Below are the code and all the weights of a small trained network. Each question names an input and a class and asks about switching units off, where a switched-off unit gives its printed mean instead of its output.

import numpy as np


def w(rows, s, z=0):
    codes = np.array(rows[::2]) - 128.0
    scale = np.full(codes.shape[1], s)
    scale[-1] = z or s
    return codes * scale


def f(y):
    return y / 2 * (1 + np.tanh(0.7978845608 * (y + 0.044715 * y**3)))


def log_softmax(a):
    a = a - a.max(-1, keepdims=True)
    return a - np.log(np.exp(a).sum(-1, keepdims=True))


def net(x, mask):
    res = np.array(x, float).reshape(1, 6) / 4 @ E
    y = f(res @ A[0][:, :-1].T + A[0][:, -1])
    res = res + np.where(mask, y, B[0][:, -1]) @ B[0][:, :-1]
    return log_softmax(res[-1] @ U[:, :-1].T + U[:, -1])


A, B = {}, {}
E = w([
[48,55,226,160,108,92,96,210,89,86],'x0',
[183,138,77,237,90,134,67,120,200,100],'x1',
[134,86,105,100,28,69,123,110,190,122],'x2',
[47,238,92,91,127,151,40,128,114,184],'x3',
[95,132,158,63,139,140,190,99,108,188],'x4',
[141,151,254,131,155,167,64,95,195,166],'x5',
],0.0069)
A[0] = w([
[73,66,219,125,119,74,95,170,139,122,184],'neuron 1',
[141,65,168,89,82,88,162,88,200,84,170],'neuron 2',
[54,148,149,137,109,119,46,190,110,126,167],'neuron 3',
[165,63,116,220,113,94,143,179,140,4,192],'neuron 4',
[103,135,158,89,197,187,158,139,63,143,136],'neuron 5',
[152,162,112,145,145,178,107,43,167,163,157],'neuron 6',
[183,178,132,175,149,165,92,33,208,152,176],'neuron 7',
[119,122,175,67,174,125,182,92,87,186,153],'neuron 8',
[89,179,81,90,124,140,158,140,69,173,209],'neuron 9',
[121,120,174,45,148,153,211,110,106,152,177],'neuron 10',
[167,66,124,222,130,109,129,153,139,1,184],'neuron 11',
[173,165,112,148,152,191,102,40,205,142,166],'neuron 12',
[96,150,137,140,191,193,128,95,95,184,184],'neuron 13',
[129,96,160,229,131,104,114,198,99,64,223],'neuron 14',
[131,211,132,133,143,187,113,81,175,140,186],'neuron 15',
[147,204,121,136,108,153,76,114,183,141,174],'neuron 16',
[165,182,61,113,124,151,94,87,121,159,254],'neuron 17',
[36,174,119,121,117,105,76,199,124,147,182],'neuron 18',
[154,118,72,70,100,135,156,78,139,154,187],'neuron 19',
[125,93,77,68,109,127,217,137,128,106,169],'neuron 20',
[81,204,115,101,141,174,89,164,87,161,198],'neuron 21',
[124,104,113,52,101,88,180,106,113,156,166],'neuron 22',
[78,82,223,61,113,112,105,121,178,131,165],'neuron 23',
[120,118,195,111,209,169,150,97,85,171,189],'neuron 24',
[130,88,119,71,115,68,181,67,159,148,169],'neuron 25',
[172,183,125,185,99,145,83,83,172,162,217],'neuron 26',
[177,60,130,214,118,116,100,180,153,10,193],'neuron 27',
[95,130,216,101,185,129,165,98,97,153,165],'neuron 28',
[150,119,21,112,69,46,207,111,105,98,190],'neuron 29',
[65,179,43,120,100,71,111,106,103,159,189],'neuron 30',
[120,149,102,90,165,142,193,103,56,192,209],'neuron 31',
[157,53,156,169,109,95,134,123,155,14,201],'neuron 32',
],0.0071,0.0038)
B[0] = w([
[84,68,194,108,55,79,163,115,26,175,220],'neuron 1',
[201,122,93,135,34,175,158,122,93,184,209],'neuron 2',
[26,122,177,136,110,114,85,91,70,115,210],'neuron 3',
[132,39,23,238,173,184,204,98,71,122,251],'neuron 4',
[98,71,209,94,202,121,191,175,180,67,205],'neuron 5',
[181,182,127,142,151,82,81,164,157,174,192],'neuron 6',
[155,172,111,179,163,51,88,211,110,213,230],'neuron 7',
[176,113,174,61,148,137,170,178,192,120,215],'neuron 8',
[112,135,126,66,159,140,109,107,181,57,211],'neuron 9',
[204,83,159,50,143,128,226,153,192,158,224],'neuron 10',
[147,74,57,240,144,181,169,150,94,134,242],'neuron 11',
[175,177,117,179,160,51,87,162,153,196,217],'neuron 12',
[88,140,169,125,166,112,106,160,172,112,197],'neuron 13',
[57,88,126,178,151,129,167,140,72,128,233],'neuron 14',
[121,180,156,132,141,113,77,182,152,159,201],'neuron 15',
[113,183,122,164,151,128,58,164,118,166,203],'neuron 16',
[153,184,68,142,193,134,81,108,201,139,223],'neuron 17',
[1,156,160,94,112,145,54,82,56,63,210],'neuron 18',
[185,159,59,113,107,100,120,100,182,135,201],'neuron 19',
[192,57,95,112,103,59,184,44,166,97,203],'neuron 20',
[48,169,140,82,166,157,100,144,132,108,216],'neuron 21',
[167,103,105,53,83,112,175,78,163,112,196],'neuron 22',
[144,120,190,70,48,151,133,163,79,173,202],'neuron 23',
[123,100,217,126,176,131,170,244,148,144,217],'neuron 24',
[226,144,79,72,69,102,154,78,141,162,197],'neuron 25',
[134,155,76,201,168,112,56,168,120,184,225],'neuron 26',
[112,68,73,234,155,177,169,137,59,169,254],'neuron 27',
[124,106,191,94,135,126,173,178,140,145,209],'neuron 28',
[167,96,42,150,122,98,112,45,155,88,241],'neuron 29',
[92,157,76,110,138,183,73,78,152,56,204],'neuron 30',
[162,133,126,76,206,99,167,111,227,72,226],'neuron 31',
[172,64,100,193,92,203,189,132,54,166,232],'neuron 32',
],0.0061,0.007)
U = w([
[184,121,44,72,116,51,166,28,185,73,119],'0',
[154,220,110,165,172,48,49,181,156,254,187],'1',
[132,50,67,248,146,212,204,134,54,150,193],'2',
[187,111,157,48,15,155,183,143,107,234,10],'3',
[37,111,197,99,85,80,96,127,24,128,101],'4',
[70,206,87,90,154,249,44,100,134,41,163],'5',
[124,118,204,57,217,137,206,198,186,95,97],'6',
],0.0061,0.0012)

Each question gives the input, the list of numbers given to net, and the class t.
The units are the neurons (one row each of A and B). Each row of codes is followed by its name. A weight is (code - 128) times the scale printed after its matrix; where a second scale follows, it is the last column's (A, B and U).
mask holds one flag per neuron, in row order. A switched-off neuron (its flag False) gives its mean, the last column of its row in B, instead of its output. The means were averaged over made-up inputs and are rounded, as every weight is.
A unit's drop is (log p(t) with every unit on - log p(t) with that unit switched off) / (log p(t) with every unit on - log p(t) with every unit switched off).
The circuit of an input: a set's keep is (log p(t) with only the set's units on - log p(t) with every unit switched off) / (log p(t) with every unit on - log p(t) with every unit switched off). Starting from the 12 units with the biggest drops (on a tie, the unit counted first), units are removed one at a time, each time the one whose removal leaves the highest keep (on an exact tie, the one counted first), for as long as the keep stays at least 0.8.
units of the circuit, in order: the units of the circuit, biggest drop first
unit that matters most: the unit with the biggest drop
k most important neurons: the k neurons with the biggest drops, biggest first
drop when u is switched off: that unit's drop, to one decimal
input [-5,8,0,-3,-4,4], class 1: units of the circuit, in order	neuron 7
input [4,-2,2,6,7,-7], class 0: units of the circuit, in order	neuron 20; neuron 22; neuron 31
input [-7,4,3,-6,6,1], class 1: units of the circuit, in order	neuron 7; neuron 12
input [8,5,2,5,3,-5], class 4: units of the circuit, in order	neuron 18; neuron 3
input [3,1,6,0,3,-6], class 0: units of the circuit, in order	neuron 29; neuron 20
input [0,-8,1,5,-3,-4], class 6: units of the circuit, in order	neuron 5; neuron 31
input [-4,-3,-7,6,-3,0], class 5: 4 most important neurons	neuron 21; neuron 9; neuron 30; neuron 18
input [-4,1,-2,-4,7,8], class 1: 2 most important neurons	neuron 7; neuron 12
input [-4,-7,3,-8,6,7], class 3: 3 most important neurons	neuron 2; neuron 25; neuron 23
input [1,-7,3,1,-5,6], class 3: 2 most important neurons	neuron 23; neuron 14
input [-6,2,8,-7,1,4], class 1: 2 most important neurons	neuron 7; neuron 12
input [8,-8,-8,8,-7,7], class 4: 3 most important neurons	neuron 3; neuron 18; neuron 1
input [0,2,7,6,6,-2], class 5: 3 most important neurons	neuron 30; neuron 18; neuron 10
input [-2,-6,-5,3,-1,-8], class 6: unit that matters most	neuron 5
input [-4,-6,3,-2,-3,5], class 3: drop when neuron 2 is switched off	0.1
input [4,5,4,7,-1,-2], class 5: drop when neuron 30 is switched off	0.1
input [8,-2,8,-4,4,4], class 3: drop when neuron 23 is switched off	0.2
